Here is a tiny trained network, its code and every weight. The questions are about switching its units off for an input and a target symbol, where a switched-off unit gives its printed mean instead of its output.

import numpy as np


def w(rows, s, z=0):
    codes = np.array(rows[::2]) - 128.0
    scale = np.full(codes.shape[1], s)
    scale[-1] = z or s
    return codes * scale


def norm(h):
    return h / np.sqrt((h * h).mean(-1, keepdims=True) + 1e-5)


def f(y):
    return np.maximum(y, 0)


def softmax(a):
    e = np.exp(a - a.max(-1, keepdims=True))
    return e / e.sum(-1, keepdims=True)


def log_softmax(a):
    a = a - a.max(-1, keepdims=True)
    return a - np.log(np.exp(a).sum(-1, keepdims=True))


def net(x, mask):
    ids = ['ΠΣαβγεημτω'.index(c) for c in x.split()]
    T = len(ids)
    res = E[ids] + P[:T]
    r = norm(res)
    for j in range(2):
        rows = slice(3 * j, 3 * j + 3)
        q, k, v = (r @ M[0][rows].T for M in (Q, K, V))
        z = softmax(np.where(np.tri(T) > 0, q @ k.T / 3**0.5, -1e9)) @ v
        o = O[0][rows]
        res = res + np.where(mask[j], z, o[:, -1]) @ o[:, :-1]
    y = f(norm(res) @ A[0][:, :-1].T + A[0][:, -1])
    res = res + np.where(mask[2:14], y, B[0][:, -1]) @ B[0][:, :-1]
    return log_softmax(norm(res)[-1] @ U[:, :-1].T + U[:, -1])


Q, K, V, O, A, B = {}, {}, {}, {}, {}, {}
E = w([
[208,27,53],'Π',
[97,156,1],'Σ',
[69,198,153],'α',
[107,134,50],'β',
[151,73,203],'γ',
[233,248,35],'ε',
[89,127,110],'η',
[199,106,115],'μ',
[103,80,101],'τ',
[50,166,142],'ω',
],0.015)
P = w([
[133,99,3],'0',
[133,93,31],'1',
[128,92,56],'2',
[129,91,81],'3',
[134,88,103],'4',
[138,82,121],'5',
[148,86,132],'6',
[151,82,135],'7',
[148,84,119],'8',
],0.0044)
Q[0] = w([
[145,232,177],'H1',
[4,107,137],'H1',
[149,129,154],'H1',
[93,130,147],'H2',
[161,61,102],'H2',
[21,110,186],'H2',
],0.03)
K[0] = w([
[142,236,159],'H1',
[1,124,131],'H1',
[113,112,158],'H1',
[99,144,134],'H2',
[117,54,113],'H2',
[55,105,128],'H2',
],0.029)
V[0] = w([
[97,215,184],'H1',
[117,140,142],'H1',
[219,255,82],'H1',
[214,186,157],'H2',
[179,108,81],'H2',
[113,43,124],'H2',
],0.011)
O[0] = w([
[28,141,186,2],'H1',
[106,133,145,105],'H1',
[103,252,207,55],'H1',
[129,186,238,54],'H2',
[187,115,122,191],'H2',
[159,155,61,199],'H2',
],0.012,0.008)
A[0] = w([
[171,57,229,174],'N1',
[14,146,168,70],'N2',
[155,45,173,80],'N3',
[102,86,53,104],'N4',
[127,33,121,104],'N5',
[64,97,96,108],'N6',
[41,178,66,1],'N7',
[163,170,207,66],'N8',
[66,8,81,30],'N9',
[124,172,73,89],'N10',
[50,166,98,149],'N11',
[197,180,140,185],'N12',
],0.015,0.004)
B[0] = w([
[236,98,125,139],'N1',
[185,8,61,168],'N2',
[126,125,54,154],'N3',
[85,123,193,255],'N4',
[149,132,196,221],'N5',
[87,156,98,170],'N6',
[133,255,20,152],'N7',
[51,145,126,145],'N8',
[66,160,198,232],'N9',
[175,76,176,157],'N10',
[163,199,83,160],'N11',
[106,137,195,185],'N12',
],0.024,0.0092)
U = w([
[240,127,89,165],'Π',
[167,247,85,150],'Σ',
[115,145,27,254],'α',
[122,155,180,40],'β',
[116,144,142,71],'γ',
[103,243,200,195],'ε',
[7,129,195,123],'η',
[218,237,230,29],'μ',
[60,8,74,69],'τ',
[13,213,80,196],'ω',
],0.018,0.008)

Each question gives the input, a string of symbols that net reads in full, and the target symbol t.
The units are the heads (3 rows each of Q, K, V and O) and the neurons (one row each of A and B). Each row of codes is followed by its name. A weight is (code - 128) times the scale printed after its matrix; where a second scale follows, it is the last column's (O, A, B and U).
mask holds one flag per unit, heads first, then neurons. A switched-off unit (its flag False) gives its mean, the last column of its rows in O or B, instead of its output. The means were averaged over made-up inputs and are rounded, as every weight is.
A unit's drop is (log p(t) with every unit on - log p(t) with that unit switched off) / (log p(t) with every unit on - log p(t) with every unit switched off).
The circuit of an input: a set's keep is (log p(t) with only the set's units on - log p(t) with every unit switched off) / (log p(t) with every unit on - log p(t) with every unit switched off). Starting from the 12 units with the biggest drops (on a tie, the unit counted first), units are removed one at a time, each time the one whose removal leaves the highest keep (on an exact tie, the one counted first), for as long as the keep stays at least 0.8.
circuit, biggest first: the units of the circuit, biggest drop first
most important unit: the unit with the biggest drop
k most important neurons: the k neurons with the biggest drops, biggest first
which heads matter: for each layer, one digit per head in row order, 1 if its drop is at least 0.15 and else 0, layers parted by /
drop of u: that unit's drop, to one decimal
input ω Σ ω ε β, target ε: which heads matter -> 01
input ε Σ μ β ω Π Π Σ, target Π: 3 most important neurons -> (N9, N5, N4)
input τ β Π Π τ τ Π γ, target Π: which heads matter -> 10
input ω Σ Σ, target Σ: most important unit -> H1
input Π Σ ω α μ τ γ, target τ: which heads matter -> 11
input ω η Σ μ τ Π Π Π β, target Π: which heads matter -> 11
input Π Σ μ Σ, target μ: which heads matter -> 01
input Σ τ γ τ Π η Π μ, target μ: circuit, biggest first -> (H1, N12, N9)
input η γ Π β ε ε Π α, target α: circuit, biggest first -> (H1, N2, N7)
input Π Σ Σ α μ Σ, target μ: 2 most important neurons -> (N12, N2)
input τ γ Σ, target τ: circuit, biggest first -> (H1, N4)
input μ Σ β, target μ: which heads matter -> 00
input Π ω μ τ Π τ γ, target τ: which heads matter -> 11
input Π μ Π β, target Π: which heads matter -> 10
input τ α β ω Π Π Σ, target Π: circuit, biggest first -> (H2)
input μ β τ ω η ω μ ω, target ω: circuit, biggest first -> (H1, N7)
input Σ α Π γ, target Π: which heads matter -> 00
input Σ η Σ, target η: which heads matter -> 00
input β Π μ α, target α: drop of H1 -> 0.8
input τ ε η ω β, target η: most important unit -> N2
input Π τ μ, target μ: drop of H1 -> 0.9
input α Σ η Σ, target η: drop of N11 -> 0.0
